The same points and some others measured another way (B), then each row and its match in B
B:
1: [ -27  191 -122 -300  -29  139  199  191  128  153 -223 -172   12  -34
  275   12  531 -169  214  507 -295  -18 -233  106   97 -357]
2: [ -66  -58  233  126  101  164  189  189  146 -159  -22   84   87 -112
  154  171  111 -174  126  300 -175  142 -125 -213   57  -67]
3: [ 158 -356   79 -309  213  -25  -59  135  233   22 -207  -70   84  121
  227   31  -54   55  227  253   84  212  149   55  -13  -23]
4: [  80 -152  -97 -294    5 -123  -50   -5  223  310 -220 -159  -85  144
   33 -163   98  -86  102  323   58  -67   71  248  -12 -123]
5: [ 173 -305   67 -186  161  -35 -132   50  164 -132  -54   65   92    5
  175   32 -143   29  140  119  129  224  288   -1 -148   97]
6: [  52 -273   68   56  109  -75  -95 -168  131 -237  193  133   33  -29
  -36   55 -304   46   37 -216  190  202  383   13 -198  203]
7: [ -76  116  -41   13 -119  -28  103  -36  111  226  -47  -71  -99   13
  -73 -126  245 -216  -15  322 -123 -192  -89  141   17 -193]
8: [ -76 -103   68  336  -91 -226  -51 -377   49  131  242   40 -138  124
 -432 -205 -237  -72 -229 -145  171 -237  251  225 -112   57]
9: [ 156 -263   42 -221  164  -43  -95   26  111  -68  -63  -24  100   93
  161   -4  -66   87  138  131   85  168  237  101  -94  -21]
10: [-127  -76  -36   16  -76 -128  114 -160  256  301  -40 -138 -198  117
 -191 -116   31 -148   19  104   43 -151  -21  219   67  -77]
11: [ 104   65 -286 -302 -113 -141 -140 -159   71  195  -31  -72  -69   25
    2 -230  162  -62   13  152   57 -102  256  343 -192 -111]
12: [-111 -292  180  321   94  -96   35 -257  181 -197  282  120  -51    9
 -231   97 -402   10  -32 -346  194  133  271  -14  -86  227]
13: [  61 -456   74 -405  261    7   86  204  443   94 -324 -168   -5  133
  304  144  -58   19  389  231   97  331   13   26  132   12]
14: [ -37  210  -73  152 -199  -38  -27 -123   15   51  132  130  -67 -162
 -141 -147  154 -283 -136  212  -73 -193   95   52 -184  -52]
15: [ 125  -91  103 -179   85   49   13  224  100  123 -248  -55   90   66
  201  -57  230 -116  112  569 -125  -10  -69   15   26 -210]
16: [  32  171 -334 -400 -100    4   18  -39  130  107  -76 -110  -52  -82
  190  -76  356 -106  166  206 -100   18   92  253 -115 -189]
17: [ -48   87  202  413   32    3   88 -229 -267 -159  310   17  141  154
 -226  -58   56  115 -215  -33 -152 -180   84  172  -29 -245]
18: [  16 -271  -76 -429  120   -8   95  164  448  182 -304 -155  -99   32
  257   75   76 -111  348  268   51  225  -20   68   84  -13]
19: [ 226 -131  -47 -358  104   -5 -136  121   63   -6 -164  -24  131   41
  267  -63  140   17  145  347   -2  116  188  117 -129 -115]
20: [ -15 -323  305  355  146  -87  -15 -187   48 -175  222  102   48  119
 -221   24 -368   78  -99 -168  149   52  243    1  -62  119]
21: [  10  -55  244  401   40  -39  -23 -172 -131 -172  265  138  105   59
 -215  -57 -127   11 -207    5  -12 -109  188   29 -116  -41]
22: [ -23  263  -48   33 -125   57   94    5  -63  101    6  -40   23  -30
    8 -116  395 -179  -55  394 -247 -202 -102  127  -23 -310]
23: [  49  -97  181  219  135   18  -24 -141 -141 -335  276  117  191   42
  -36   55 -113  140  -73 -118  -10   92  267   34 -141  -30]
24: [  62   46 -357 -402 -131 -152  -95 -153  191  285  -97 -138 -140   27
   27 -214  191 -101   90  155   69  -79  200  364 -149 -110]
25: [ 147  -96  131   99   58    3 -161  -18  -51 -257  148  223  156 -100
   36  -24 -102  -34  -66  124   36   84  303  -68 -245   64]
26: [-170  119   -7  157  -92  -35  191 -174   55  172   86 -119 -106   95
 -191  -81  189 -105  -54   90 -129 -205  -92  224   86 -223]
27: [  24  178 -432 -361 -137 -100  -66 -264   62   75   95 -108  -85  -39
   38 -138  224   10   79  -95   19  -15  285  404 -212 -124]
28: [  24   69  -46  181 -113 -129 -110 -285  -80  -18  248   92  -14   -4
 -231 -184  -30  -55 -196  -36   50 -173  284  201 -225  -29]
29: [ 170 -149  -52 -231  147   -2 -115  -53  -10 -237   72   16  167   30
  198   30  -12  173  121  -26   39  217  336  139 -190  -35]
30: [-122 -124  339  277  156  155  251  140  116 -196   49   60   98  -32
   65  213   27 -101   90  195 -172  125 -157 -213  125  -73]
31: [  74 -199  164   14  177   55   -4   36   62 -246   62   72  143   -1
  135  108  -72   50   94   65   -3  202  164  -50  -72    4]
32: [  49 -419   22 -374  220  -22   58  116  416   61 -237 -138  -30   96
  246  121  -89   22  347  119  125  319   87   55   66   48]
33: [  -6   21 -128  -55  -86 -148  -22 -251   37  206   62 -117  -86  153
 -174 -199   81  -12  -64   43   38 -188  158  362  -67 -157]
34: [ 141 -126  -93 -191   23 -126 -156 -132   55   37   15  -22   23   85
    8 -143  -28   43   10   71  114    8  310  242 -178  -34]
35: [ -79 -187  143  112  121   22  125  -51  167 -149  100   21   16   16
    8  132 -106   -8   92  -59    6  155   73  -19   11   26]
36: [-118 -282  278  263  183   -2  172 -105  143 -143  148  -17   20  132
 -103  146 -208   76   49 -148   30  129   48   -1   96   14]
37: [ -61 -309  379  410  186   -4   75  -97   71 -262  229  133   86   65
 -156  131 -325   37  -48 -127   72  122  147 -116   -6  113]
38: [  83 -117  -22  -66  120   10  -74 -120    8 -332  203   96  131  -59
  115   93  -97  118   80 -184   53  241  349   58 -207   59]
39: [ -52 -269   23 -251  155   -1  172   74  367  115 -190 -186  -66  119
  157  115   32  -11  293  122   17  196  -50   95  145  -61]
40: [-162  -75   97   33   77   66  272   16  210   45  -38 -137  -43   68
   33  121  129  -64  156  110 -124   60 -157   51  173 -154]
41: [ -17   83  172  445  -47  -53  -25 -257 -234 -136  332  125   89   55
 -289 -129  -26    0 -289  -18  -63 -219  183  116 -148 -120]
42: [-201   62   31  344 -118  -83  135 -295   86   45  252   33 -147   -7
 -325  -57  -38 -152 -133 -130   -4 -163   58  126  -32  -17]
43: [  58 -363  172  -75  241  -41   32  -27  137  -46  -35 -116   81  243
   62   59 -148  182  138   -1   79  162  144  136   58  -56]
44: [  21  170 -305 -120 -204 -133 -121 -263   45   96  137   33 -115 -101
 -106 -204  127 -144  -67    2   49 -130  286  268 -267  -30]
45: [-179  -64   41   93   -5  -45  218 -120  215  170   17 -134 -138  104
 -137    5   60  -95   58   45  -41  -73  -90  154  125 -117]
46: [ 135  -39 -181 -377   -7  -90  -80  -30   90  229 -164 -160  -10  131
  113 -178  208    2   99  290   -4  -58  135  319  -73 -207]
47: [-192  -89   95  119   11  -24  251  -63  253  194  -39 -134 -137  112
 -123   18   65 -135   75  126  -62  -75 -163  104  176 -122]
48: [  55  -90  190  285  102   10  -63 -138 -111 -370  308  205  167  -47
  -68   48 -171   60 -105 -118   15   98  303  -46 -200   61]
49: [ 100  -18 -111 -265   76   87  -37   56   93 -243   29   64  117 -158
  293  103  119  -14  194   88  -43  264  214    2 -179  -13]
50: [-150  320   46  391 -165   15  153 -211 -176   14  260   24   -1   -2
 -261 -117  258 -141 -225  116 -235 -310  -61  147  -28 -270]
51: [   1  197  -42  -79  -91   56   91   93   18  188 -130  -75   17   -2
   74 -115  416 -200   15  520 -233 -183 -150  112   18 -324]
52: [ 115  158 -223 -281  -72  -32  -68  -72  -45  110  -33 -101   38   43
   96 -167  323  -17   33  256 -102 -105  138  304 -134 -265]
53: [ -34  -52 -199 -380  -11  -26  109   20  313  230 -201 -196 -120   41
  153  -16  225 -106  246  215  -33   60  -26  209   51 -138]
54: [  49 -316  156  -65  225   -3   40   -1  134 -130    4  -48   99  141
  104  105 -132  139  152   -6   53  211  149   56   16  -18]
55: [  38  200 -367 -316 -155  -68  -63 -160   72  114   23  -62  -80  -81
   63 -158  275 -108   60  101  -29  -62  199  305 -197 -138]
56: [ -21 -335  -19 -324  131  -47   99   90  461  160 -240 -144 -114   59
  168   85  -45  -92  315  154  103  220   20   58   87   49]
57: [  -2 -161  364  301  205   82  120   20  -75 -231  126   46  200  127
   -5  113  -46   96  -26   97 -115   62   22  -60   53 -135]
58: [  90   47 -127 -219 -110  -59  -67   50  162  246 -176  -16  -74  -47
   62 -176  222 -252   40  460  -23 -117   42  115 -104 -110]
59: [  19  126  188  349   -7   42   23 -112 -249 -195  247  116  164   18
 -124  -60   99   -7 -202  139 -168 -153   94   45 -103 -199]
60: [ 140  162 -275 -287 -128  -78 -158 -107  -24  109  -11  -21    0  -29
   65 -221  260  -75  -10  241  -35 -115  232  289 -236 -172]
61: [  34 -286  355  235  177    9   37   46   76 -108   23   74  107  105
  -30   50 -165  -19   -6  189   17   58   54  -98   18    4]
62: [  -6  439 -127  184 -189   34    2 -238 -337 -125  313   64  108  -65
 -116 -162  363  -42 -223   87 -245 -261  129  237 -202 -316]
63: [ -44  -19  -74  -29  -25   -7   26  -83  177  -89  104   71  -50 -130
   26   38   10 -131   84   -8   20  112  158   26 -129   61]
64: [-106 -290  446  381  199   79  197   82  154 -177   70   85   70   45
  -46  184 -180  -75   35  121  -47  123  -82 -227  127   30]
65: [ 116 -193   51 -285  121  -23   21  132  161  223 -281 -181   43  208
  164  -84  166   -2  161  444  -46   -3  -34  175   85 -231]
66: [ -15  -89  -76 -278   55   51  107  111  289   67 -163  -93  -38  -40
  220   77  168 -120  252  245  -54  154  -23   44   29  -77]
67: [-133   14  -48  206  -78  -66   52 -277  107 -122  295   98 -104 -103
 -199   12 -103 -102  -46 -242   59   15  214   78 -141   99]
68: [  49    6  128   42   12   18   35   71    1   92  -78  -19   70   75
   15  -91  182 -107  -27  415 -127 -124  -47   58    7 -214]
69: [-117  127  -89  213 -191 -125    6 -290   66  101  215   67 -152  -63
 -290 -165   21 -203 -163  -32   31 -212  153  165 -148   -1]
70: [-143 -167  321  427  152   58  189 -132   17 -316  290   90   86   36
 -132  189 -193   54  -26 -201  -39  125   68  -92   40   24]
71: [-182 -205  365  380  164   78  281   -1  140 -134  114    2   29   85
  -95  187 -101  -33   42   15  -89   86 -124 -119  174  -43]
72: [  11 -159  312  322   85   -9   26  -26  -12  -79   96   96   89   84
 -127  -23 -108  -56 -110  185  -22  -60   64  -48  -14  -42]

[  40  -47 -159   82  207  175  -70  100  195  212 -179 -251  -50  -70
   44  -36   48   89  121 -144  199  234   65 -151  100   92 -114 -213
 -179    2   90] -> 60
[  52   80 -378   81  353  364  -92  -20  291  134 -100 -340  -47 -251
    4 -184  107  269  269 -146  -15  259   55   12   67  188 -164 -158
 -261  -81   56] -> 27
[-131  166  258 -150 -228 -486  233   31 -282  -37 -195  312   91  -79
   64  -45  134  -26 -375  118  -66 -291 -224  251 -112 -168  -25  -22
   53  -92  180] -> 71
[  68  444   69 -429   91   74   14 -301  367  149  125  -41 -104   64
  235  -40 -120 -251  -42   62  127  -71  -17  361 -250  196 -292  250
   61  -90 -397] -> 56
[ 233 -184  175   40   -7  -94  345  110 -195   -3  -82  -22  191  -57
 -400  -25   59  361   13   57   69  257  -82 -492  103 -197  361 -337
  -78 -176  786] -> 59
[ 370  -17  242  -77   50  -97  315 -109   68  187   -3  -86  132  -56
 -476   38  -91  229  137  191  116  139 -209 -495  162 -282  435 -446
   74 -147  481] -> 69
[ 292   14   49  -11  122  -10  224 -101   81  143  -33 -139  127 -162
 -434  -46   -8  294  165  145   -6  146 -194 -365  168 -214  351 -406
   -8 -165  425] -> 67
[  76 -155 -119   82  195  252  -59  188  157  181 -155 -280  -38   51
   62   10   27   71   88 -214  329  389  189 -287   63  162 -120 -140
 -206    1  217] -> 16
[ 373   97  345 -326  102  160  291 -157  358  242  176 -144  -93  219
   25  100 -272  -24  200  -10  482  272   69 -293 -129  141  -11  -70
   28  -43   89] -> 18
[-131  262 -168 -235   92  144 -218  -32  170   56  -52  -98  -29   85
  279  -64   61 -286 -248  -68   70   68  156  328 -190  240 -373  352
  -67  -90 -247] -> 66
[ 216   22 -133   29  246  193   27  -67  249  212  -64 -285   24 -139
 -243  -62   -6  202  237    7   70  231  -55 -276  152  -40  128 -322
  -99  -94  195] -> 44
[-502  343 -148 -163 -147 -310 -244   88 -186  -82 -299  239    1  -66
  501 -131  275 -374 -608  -40 -171 -364  -16  791 -245  118 -534  414
  -54  -49 -355] -> 40
[-255   -5  -53  105 -133 -362   78  220 -413 -125 -354  199  159 -226
   -2 -145  326  150 -369    3 -228 -151 -149  193   10 -155  -23  -89
 -126 -118  392] -> 50
[ 428  121  383 -266  -21 -148  445 -246   57  110  149   20  164   -8
 -496   23 -149  195   85  291   58   68 -247 -387   28 -279  462 -294
  158 -227  472] -> 37
[  32  167 -163  -81  114   53   46  -81    8  -27  -44  -81  131 -195
 -179 -161  127  178  -43   73 -201   62  -78   77  -14  -31   39  -26
  -89 -206  235] -> 14
[ 360    1  222 -168  162  200  285  -93  315  234   97 -200  -75   93
  -55   48 -192  146  291  -50  414  321   45 -366  -32  110   44 -217
  -53  -46  221] -> 46
[  42  -87  -78  -11  130  184 -152  154  150  194 -146 -241    3  153
   44   66    3 -145  -78 -129  319  325  184 -252   44  100 -105  -30
 -106  -21  109] -> 52
[-381   69 -557  227  234  159 -335  226   56   52 -387 -182  -95 -316
  393 -231  336   92  -50 -298 -127   27   94  449   19  266 -524   12
 -364   21 -172] -> 49
[-315  283 -407   49  142  -38 -191    7   39   16 -288  -28  -35 -373
  255 -259  290   73 -109  -84 -295 -209 -108  589  -31  112 -384   21
 -201  -60 -230] -> 63
[  37  314  -66 -261   64   41    3 -187  105   -1   53  -38   91  -47
  -74 -113   45  -57 -147  129 -128    1  -48  204 -121   26  -54  171
   13 -210    7] -> 35
[ 303  136  368 -317   29   -3  185 -164  328  305   93  -88  -78  235
    8  152 -256 -202   62   63  457  128  -17 -246  -70    7   25  -98
  124  -18  -53] -> 4
[-119  413 -292 -217  192  158 -297 -188  354  168  -66 -168  -77  -82
  231 -114   53 -274 -103    1  -57  -78    8  461 -112  176 -368  212
  -33  -71 -508] -> 5
[ -81  100  145 -178  -53  -94   37   88   13   88 -122   55  -53  134
  302   30   17 -207 -235  -92  263   26   81  138 -170  135 -278  135
  -37   -9  -34] -> 15
[ -36  400   72 -433   15   48  -20 -190  223   54   91   27  -76  138
  344  -40  -60 -322 -222   10  130  -40   79  425 -325  254 -384  409
   29  -94 -331] -> 65
[ 142  266 -195 -249  290  425    9 -195  377   49  155 -263  -51  -49
   90 -153  -38   94  186  -72   54  273  141  140 -181  322 -246  184
 -161 -154  -54] -> 19
[ 232   27  293 -235  -40  -44  290  -37   -2   46   69   13   84  143
 -123   42  -88   48  -70   65  231  196    7 -255  -99  -21  117  -34
   23 -142  392] -> 68
[-191   62 -126  -27  -12  -57    5  155 -199 -118 -188   57   77  -96
  151 -143  227   73 -272  -92  -90   44   55  235 -118  106 -216  151
 -183 -125  244] -> 22
[-203  295   61 -209 -151 -371  -89  -39  -98   63 -204  187   71  -12
  109  -19  116 -331 -471  144  -90 -317 -164  378  -81 -134 -128  127
  119  -88 -180] -> 72
[ 330  285  213 -394  154  206  225 -300  445  202  226 -141 -100  107
   54    8 -239  -30  213   45  301  157    6  -32 -183  180  -93   33
   35  -94 -103] -> 32
[-293  447   55 -345 -171 -360  -73 -103  -98  -37 -129  273   29   -4
  313  -81  127 -381 -540  122 -150 -404 -128  679 -269   15 -339  366
   96 -116 -332] -> 47
